[[  3.5   9.1 -18.3 -10.0  29.5   5.3 -25.5 -44.4   7.6  26.1  -5.4  15.1
   20.4  28.2  17.1  30.9]
 [-46.4 -14.4  28.7   2.8 -29.0  28.2 -55.1  10.5 -49.0  14.1  19.8 -51.7
   11.4 -33.1 -17.7  10.1]]
|
[[  3.5   9.1 -18.3 -10.0  29.5   5.3 -25.5 -44.4   7.6  26.1  -5.4  15.1
   20.4  28.2  17.1  30.9]]

[[-16.1 -20.2 -17.7 -24.8 -22.3 -28.1 -32.9 -35.6 -45.2 -47.9 -45.3 -40.8
  -28.5]
 [ 39.4  47.5  40.3  44.0  39.9  40.6  42.4  46.9  46.6  53.2  56.6  49.9
   41.5]]
|
[[-16.1 -20.2 -17.7 -24.8 -22.3 -28.1 -32.9 -35.6 -45.2 -47.9 -45.3 -40.8
  -28.5]]

[[ 42.2 -43.0]
 [ 18.1 -16.7]
 [ -7.0   7.9]
 [ 30.4 -30.4]
 [ 36.7 -34.5]
 [  5.8  -4.0]
 [-18.3  18.0]
 [-29.9  31.4]
 [ 52.0 -50.5]
 [ 27.4 -27.6]
 [ 56.1 -54.7]]
|
[[ 42.2 -43.0]
 [ -7.0   7.9]
 [ 36.7 -34.5]
 [-18.3  18.0]
 [ 52.0 -50.5]
 [ 56.1 -54.7]]

[[ -2.9  -2.1 -10.6]
 [  1.3  -2.9  -5.5]
 [-56.0  40.2 -11.0]
 [  5.2   4.8   2.2]
 [ -9.6  -0.4 -27.6]
 [  3.0   1.1  -2.7]
 [ -3.0  -2.8  -5.3]
 [  9.5   6.0  -0.7]
 [  2.5   2.8   2.8]
 [-53.7  38.3  -7.9]
 [  2.8   2.1  -1.8]
 [-49.5  34.9  -4.8]]
|
[[ -2.9  -2.1 -10.6]
 [-56.0  40.2 -11.0]
 [ -9.6  -0.4 -27.6]
 [ -3.0  -2.8  -5.3]
 [  2.5   2.8   2.8]
 [  2.8   2.1  -1.8]]

[[ 44.4  16.7]
 [  2.2   1.4]
 [  4.1   1.8]
 [-13.1  -3.2]
 [ 29.2   7.6]
 [ 53.6  19.1]
 [ -4.9  -3.0]
 [-16.4  -3.8]
 [ 56.1  18.8]
 [ 33.8   7.2]
 [ 13.7   4.7]
 [ -2.0   1.7]]
|
[[44.4 16.7]
 [ 4.1  1.8]
 [29.2  7.6]
 [-4.9 -3.0]
 [56.1 18.8]
 [13.7  4.7]]

[[ -1.3 -15.1 -21.7  31.1   1.2   9.7  11.9 -11.8  23.1]
 [-24.0 -25.1 -19.8   0.5   6.5   9.2 -18.6  19.1 -20.6]
 [-31.9 -45.8 -54.9  27.3  12.3  21.7  -9.2  17.9   5.2]
 [-20.7 -44.0 -54.5  50.3   9.2  24.6   4.2  -2.8  23.1]
 [ -1.6  27.9  57.7 -63.8  -7.7 -21.0 -38.9  19.0 -73.3]
 [-20.0 -11.2 -12.7 -19.2   1.2  -1.9 -23.4  22.9 -25.1]
 [  1.2  18.9  16.1 -38.8  -1.9 -13.7 -11.5  16.4 -17.9]
 [-19.3  -5.5  17.6 -30.4  -1.7  -3.8 -39.5  20.3 -60.7]
 [  5.5  -1.3 -16.1  16.9   0.2   3.1  14.0  -8.8  26.8]]
|
[[ -1.3 -15.1 -21.7  31.1   1.2   9.7  11.9 -11.8  23.1]
 [-31.9 -45.8 -54.9  27.3  12.3  21.7  -9.2  17.9   5.2]
 [ -1.6  27.9  57.7 -63.8  -7.7 -21.0 -38.9  19.0 -73.3]
 [  1.2  18.9  16.1 -38.8  -1.9 -13.7 -11.5  16.4 -17.9]
 [  5.5  -1.3 -16.1  16.9   0.2   3.1  14.0  -8.8  26.8]]
